Below are the code and all the weights of a small trained network. Each question names an input and a target symbol and asks about switching units off, where a switched-off unit gives its printed mean instead of its output.

import numpy as np


def w(rows, s, z=0):
    codes = np.array(rows[::2]) - 128.0
    scale = np.full(codes.shape[1], s)
    scale[-1] = z or s
    return codes * scale


def norm(h):
    return h / np.sqrt((h * h).mean(-1, keepdims=True) + 1e-5)


def f(y):
    return np.maximum(y, 0)


def softmax(a):
    e = np.exp(a - a.max(-1, keepdims=True))
    return e / e.sum(-1, keepdims=True)


def log_softmax(a):
    a = a - a.max(-1, keepdims=True)
    return a - np.log(np.exp(a).sum(-1, keepdims=True))


def net(x, mask):
    ids = ['αβεζηθλμξπτφψω'.index(c) for c in x.split()]
    T = len(ids)
    res = E[ids] + P[:T]
    u = 0
    for l in range(2):
        q, k, v = (norm(res) @ M[l].T for M in (Q, K, V))
        z = softmax(np.where(np.tri(T) > 0, q @ k.T / 3**0.5, -1e9)) @ v
        res = res + np.where(mask[u], z, O[l][:, -1]) @ O[l][:, :-1]
        u += 1
        y = f(norm(res) @ A[l][:, :-1].T + A[l][:, -1])
        res = res + np.where(mask[u : u + 12], y, B[l][:, -1]) @ B[l][:, :-1]
        u += 12
    return log_softmax(norm(res)[-1] @ U[:, :-1].T + U[:, -1])


Q, K, V, O, A, B = {}, {}, {}, {}, {}, {}
E = w([
[164,215,248,124,113,199],'α',
[72,121,158,176,88,69],'β',
[173,129,102,94,109,59],'ε',
[121,116,122,29,65,147],'ζ',
[92,134,66,26,84,143],'η',
[138,83,33,146,94,188],'θ',
[50,142,115,244,130,111],'λ',
[149,156,104,119,114,42],'μ',
[41,109,81,66,74,113],'ξ',
[96,162,137,221,209,42],'π',
[137,236,94,149,81,160],'τ',
[147,140,187,101,133,48],'φ',
[49,77,149,74,144,121],'ψ',
[124,139,138,26,208,244],'ω',
],0.013)
P = w([
[62,106,140,83,2,82],'0',
[71,114,134,99,41,91],'1',
[81,123,128,111,73,93],'2',
[92,138,115,115,101,99],'3',
[100,149,106,120,126,103],'4',
[113,159,98,119,150,110],'5',
[127,172,86,116,177,119],'6',
[137,172,87,115,197,140],'7',
[147,192,81,121,218,162],'8',
],0.0093)
Q[0] = w([
[36,119,109,6,156,220],'0.h1',
[47,240,98,83,164,117],'0.h1',
[117,233,219,108,126,86],'0.h1',
],0.017)
K[0] = w([
[167,142,112,219,152,230],'0.h1',
[131,178,104,156,252,147],'0.h1',
[74,140,144,90,194,141],'0.h1',
],0.019)
V[0] = w([
[201,254,200,96,93,116],'0.h1',
[154,68,253,93,156,105],'0.h1',
[78,153,135,71,202,71],'0.h1',
],0.0096)
O[0] = w([
[117,254,166,46,133,71,141],'0.h1',
[81,116,218,46,183,81,133],'0.h1',
[169,80,125,141,234,23,254],'0.h1',
],0.0066,0.0065)
A[0] = w([
[115,202,103,182,83,68,96],'0.n1',
[174,72,63,50,114,81,156],'0.n2',
[197,125,209,103,62,156,100],'0.n3',
[254,173,169,183,114,85,236],'0.n4',
[148,114,198,98,147,125,42],'0.n5',
[117,139,88,103,86,153,3],'0.n6',
[91,152,133,155,177,183,72],'0.n7',
[193,224,164,136,61,111,23],'0.n8',
[63,67,96,176,99,93,125],'0.n9',
[78,92,86,87,176,171,22],'0.n10',
[83,175,171,198,152,129,180],'0.n11',
[190,142,200,139,155,203,144],'0.n12',
],0.0099,0.0018)
B[0] = w([
[119,47,41,41,133,130,170],'0.n1',
[140,11,234,147,164,115,255],'0.n2',
[112,120,189,218,163,68,141],'0.n3',
[205,151,9,165,103,51,176],'0.n4',
[133,93,74,89,100,110,181],'0.n5',
[152,57,118,130,141,68,147],'0.n6',
[160,74,104,132,153,117,162],'0.n7',
[208,137,201,111,27,119,154],'0.n8',
[89,73,143,128,127,71,180],'0.n9',
[102,64,122,54,70,160,230],'0.n10',
[97,189,43,130,103,122,157],'0.n11',
[103,161,183,44,196,66,171],'0.n12',
],0.012,0.007)
Q[1] = w([
[63,153,182,226,78,254],'1.h1',
[97,185,189,192,119,94],'1.h1',
[131,201,108,116,84,131],'1.h1',
],0.023)
K[1] = w([
[4,109,140,136,14,71],'1.h1',
[163,51,197,94,104,40],'1.h1',
[214,151,147,106,63,120],'1.h1',
],0.018)
V[1] = w([
[162,134,26,182,56,1],'1.h1',
[200,151,43,34,161,189],'1.h1',
[128,42,126,42,25,179],'1.h1',
],0.0092)
O[1] = w([
[174,181,209,172,2,95,73],'1.h1',
[143,25,99,48,107,177,198],'1.h1',
[205,191,25,144,176,175,254],'1.h1',
],0.0084,0.0095)
A[1] = w([
[142,92,137,79,168,87,167],'1.n1',
[155,88,187,121,93,177,66],'1.n2',
[176,71,114,122,119,182,2],'1.n3',
[145,128,119,176,35,177,78],'1.n4',
[182,171,80,144,71,121,124],'1.n5',
[129,103,165,61,174,227,72],'1.n6',
[157,120,98,216,123,220,36],'1.n7',
[89,132,144,58,161,202,85],'1.n8',
[126,252,164,19,112,97,31],'1.n9',
[95,126,42,155,130,169,137],'1.n10',
[162,153,129,199,128,84,212],'1.n11',
[71,151,86,211,100,175,107],'1.n12',
],0.016,0.0023)
B[1] = w([
[104,248,114,151,107,164,249],'1.n1',
[189,78,139,160,153,165,143],'1.n2',
[154,206,80,102,194,93,193],'1.n3',
[81,143,35,190,160,181,149],'1.n4',
[57,104,125,143,32,190,160],'1.n5',
[75,9,189,12,94,205,237],'1.n6',
[80,201,255,104,126,159,138],'1.n7',
[95,48,77,12,219,179,212],'1.n8',
[147,242,184,32,55,8,160],'1.n9',
[239,189,180,159,108,110,178],'1.n10',
[158,85,141,70,240,131,159],'1.n11',
[178,205,223,101,169,172,138],'1.n12',
],0.017,0.014)
U = w([
[143,180,179,175,112,222,215],'α',
[176,60,205,165,92,144,243],'β',
[143,115,117,138,113,133,81],'ε',
[19,155,127,165,146,122,134],'ζ',
[131,121,131,134,117,129,32],'η',
[166,114,120,140,111,133,90],'θ',
[104,54,76,147,116,52,170],'λ',
[173,186,24,132,184,112,80],'μ',
[136,180,190,50,82,64,81],'ξ',
[159,107,192,155,228,80,113],'π',
[138,123,128,137,119,135,40],'τ',
[148,65,87,199,110,161,252],'φ',
[113,89,122,45,151,193,231],'ψ',
[145,117,54,115,2,170,74],'ω',
],0.011,0.0032)

Each question gives the input, a string of symbols that net reads in full, and the target symbol t.
The units are the heads (3 rows each of Q, K, V and O) and the neurons (one row each of A and B). Each row of codes is followed by its name. A weight is (code - 128) times the scale printed after its matrix; where a second scale follows, it is the last column's (O, A, B and U).
mask holds one flag per unit, layer by layer, with each layer's heads first. A switched-off unit (its flag False) gives its mean, the last column of its rows in O or B, instead of its output. The means were averaged over made-up inputs and are rounded, as every weight is.
A unit's drop is (log p(t) with every unit on - log p(t) with that unit switched off) / (log p(t) with every unit on - log p(t) with every unit switched off).
The circuit of an input: a set's keep is (log p(t) with only the set's units on - log p(t) with every unit switched off) / (log p(t) with every unit on - log p(t) with every unit switched off). Starting from the 12 units with the biggest drops (on a tie, the unit counted first), units are removed one at a time, each time the one whose removal leaves the highest keep (on an exact tie, the one counted first), for as long as the keep stays at least 0.8.
units of the circuit, in order: the units of the circuit, biggest drop first
unit that matters most: the unit with the biggest drop
top k neurons: the k neurons with the biggest drops, biggest first
top k neurons in layer l: the k neurons of layer l with the biggest drops, biggest first
drop of u: that unit's drop, to one decimal
input ζ η λ ξ π η, target β: unit that matters most => 1.h1
input ω ψ ω λ, target μ: top 3 neurons => [0.n9; 1.n6; 0.n1]
input π π π ψ α η ζ, target ξ: units of the circuit, in order => [0.h1; 1.n9]
input ψ η ω ω θ π, target μ: top 3 neurons => [0.n9; 0.n11; 1.n6]
input τ ω ψ η ω β ω α ψ, target ξ: top 3 neurons => [0.n10; 0.n2; 0.n4]
input ω φ ξ μ, target ξ: top 4 neurons in layer 0 => [0.n10; 0.n4; 0.n5; 0.n7]
input φ φ ζ, target π: top 4 neurons => [0.n3; 0.n10; 1.n6; 0.n2]
input π μ β, target λ: top 4 neurons => [0.n1; 1.n1; 0.n9; 1.n6]
input ω τ ψ λ μ, target π: top 2 neurons in layer 1 => [1.n11; 1.n6]
input ω ω ω α ω ω α φ λ, target ξ: top 3 neurons => [0.n10; 0.n4; 0.n2]
input β η ψ, target ζ: top 3 neurons in layer 1 => [1.n6; 1.n8; 1.n10]
input ω ω η π π ω ω ω μ, target μ: top 2 neurons => [0.n4; 1.n6]
input ψ π β π ζ φ φ η η, target β: top 2 neurons => [0.n2; 0.n10]
input π ω η ω ω α λ φ η, target φ: top neuron => [1.n4]
input θ ψ π, target π: top 2 neurons => [1.n11; 1.n6]
input π ω ω ψ η π, target π: top 3 neurons in layer 1 => [1.n11; 1.n6; 1.n8]
input ζ ψ η ω ε, target μ: top 2 neurons in layer 0 => [0.n4; 0.n10]
input λ θ θ ε μ ω λ, target μ: top 3 neurons => [0.n1; 0.n9; 1.n6]
input β π ω τ, target ω: top 2 neurons => [1.n5; 0.n1]
input ω ω θ, target α: top neuron in layer 1 => [1.n7]
input ω τ μ ω ω ω ω λ ψ, target φ: top 2 neurons => [1.n4; 1.n6]
input ψ α μ ω μ, target μ: top 2 neurons => [1.n6; 0.n4]
input ξ η ω η φ ψ ε, target π: top 2 neurons in layer 0 => [0.n10; 0.n2]
input α ω ε, target μ: top 2 neurons in layer 1 => [1.n6; 1.n8]
input ω α ψ μ, target π: top 2 neurons in layer 1 => [1.n6; 1.n11]
input β η η η η, target μ: top 2 neurons in layer 0 => [0.n2; 0.n6]
input φ φ ω η τ, target ω: unit that matters most => 1.n5
input θ ψ ψ, target α: drop of 1.h1 => 0.1
